Here is a tiny trained network, its code and every weight. The questions are about switching its units off for an input and a class, where a switched-off unit gives its printed mean instead of its output.

import numpy as np


def w(rows, s, z=0):
    codes = np.array(rows[::2]) - 128.0
    scale = np.full(codes.shape[1], s)
    scale[-1] = z or s
    return codes * scale


def f(y):
    return np.maximum(y, 0)


def log_softmax(a):
    a = a - a.max(-1, keepdims=True)
    return a - np.log(np.exp(a).sum(-1, keepdims=True))


def net(x, mask):
    res = np.array(x, float).reshape(1, 4) / 4 @ E
    y = f(res @ A[0][:, :-1].T + A[0][:, -1])
    res = res + np.where(mask, y, B[0][:, -1]) @ B[0][:, :-1]
    return log_softmax(res[-1] @ U[:, :-1].T + U[:, -1])


A, B = {}, {}
E = w([
[93,55,29,187,51,128,82,23,168,151,171],'x0',
[101,93,223,192,254,119,123,181,176,238,238],'x1',
[241,105,204,59,75,152,127,126,169,37,183],'x2',
[247,79,212,171,84,88,106,136,105,231,43],'x3',
],0.0095)
A[0] = w([
[110,160,76,180,122,146,115,126,189,132,146,152],'N1',
[74,157,162,107,209,130,145,172,117,103,175,243],'N2',
[140,162,53,86,69,131,150,106,81,85,3,200],'N3',
[73,187,106,99,157,125,135,161,99,124,128,186],'N4',
[206,139,229,146,151,137,135,141,101,182,4,187],'N5',
[79,129,203,157,231,137,122,133,120,176,171,143],'N6',
[142,90,179,164,145,134,142,113,144,152,247,251],'N7',
[104,116,50,157,87,122,121,68,101,143,144,151],'N8',
[146,155,135,103,157,171,112,155,144,117,128,78],'N9',
[130,130,135,125,144,136,77,123,117,116,106,50],'N10',
[141,149,134,103,157,136,139,121,111,13,117,157],'N11',
[42,96,35,160,164,142,153,103,117,138,160,159],'N12',
],0.011,0.0034)
B[0] = w([
[102,116,101,125,112,123,125,88,115,157,107,171],'N1',
[128,160,129,74,252,112,134,96,120,93,132,220],'N2',
[174,121,144,216,126,174,105,189,169,45,72,254],'N3',
[127,110,159,116,153,129,112,74,116,91,129,184],'N4',
[152,93,193,97,102,44,134,174,61,177,72,253],'N5',
[141,171,103,167,203,85,171,195,161,171,180,230],'N6',
[206,133,90,109,102,160,100,108,182,168,188,215],'N7',
[89,75,67,107,73,151,129,133,138,190,115,202],'N8',
[116,137,149,125,128,135,186,102,119,147,144,156],'N9',
[114,99,129,161,158,103,133,114,142,134,143,131],'N10',
[110,105,116,87,96,150,175,118,126,64,139,197],'N11',
[56,167,106,119,150,89,72,86,92,158,98,212],'N12',
],0.017,0.018)
U = w([
[236,53,135,82,44,192,60,17,153,108,247,155],'0',
[71,128,199,168,1,89,249,172,67,84,169,4],'1',
[128,63,77,240,122,218,86,192,169,47,40,196],'2',
[180,42,215,126,90,55,161,200,15,144,74,227],'3',
[198,149,89,150,203,106,189,229,200,222,231,7],'4',
[45,35,20,134,73,138,103,114,145,232,126,161],'5',
[64,213,95,129,240,87,65,65,97,160,153,70],'6',
[108,127,137,30,189,166,246,95,91,11,152,131],'7',
],0.0067,0.0021)

Each question gives the input, the list of numbers given to net, and the class t.
The units are the neurons (one row each of A and B). Each row of codes is followed by its name. A weight is (code - 128) times the scale printed after its matrix; where a second scale follows, it is the last column's (A, B and U).
mask holds one flag per neuron, in row order. A switched-off neuron (its flag False) gives its mean, the last column of its row in B, instead of its output. The means were averaged over made-up inputs and are rounded, as every weight is.
A unit's drop is (log p(t) with every unit on - log p(t) with that unit switched off) / (log p(t) with every unit on - log p(t) with every unit switched off).
The circuit of an input: a set's keep is (log p(t) with only the set's units on - log p(t) with every unit switched off) / (log p(t) with every unit on - log p(t) with every unit switched off). Starting from all 12 units, units are removed one at a time, each time the one whose removal leaves the highest keep (on an exact tie, the one counted first), for as long as the keep stays at least 0.8.
circuit, biggest first: the units of the circuit, biggest drop first
unit that matters most: the unit with the biggest drop
k most important neurons: the k neurons with the biggest drops, biggest first
drop when u is switched off: that unit's drop, to one decimal
input [-3,1,0,-3], class 7: unit that matters most => N12
input [7,5,-1,3], class 5: 2 most important neurons => N2, N8
input [8,7,-1,-7], class 6: 2 most important neurons => N12, N2
input [4,2,-6,2], class 5: 2 most important neurons => N2, N8
input [-7,-4,0,-1], class 7: 3 most important neurons => N11, N4, N8
input [1,1,3,-3], class 7: 3 most important neurons => N6, N8, N3
input [8,0,3,4], class 5: 3 most important neurons => N8, N3, N4
input [6,4,-5,0], class 5: 2 most important neurons => N8, N2
input [6,6,7,4], class 0: 2 most important neurons => N7, N2
input [0,5,-4,-1], class 6: 3 most important neurons => N12, N3, N2
input [5,-4,0,-8], class 5: 3 most important neurons => N8, N12, N1
input [-7,-2,-6,-1], class 7: 3 most important neurons => N2, N4, N8
input [-8,0,-5,-2], class 7: circuit, biggest first => N12, N2
input [3,2,7,-2], class 0: unit that matters most => N6
input [-6,6,-6,-4], class 6: 2 most important neurons => N2, N12
input [0,0,0,-4], class 6: 2 most important neurons => N3, N12
input [7,1,-1,-5], class 5: drop when N8 is switched off => 0.2
input [-6,1,-3,-3], class 7: drop when N1 is switched off => 0.1
input [8,7,-6,-1], class 5: drop when N6 is switched off => -0.1
input [7,1,0,7], class 5: circuit, biggest first => N8
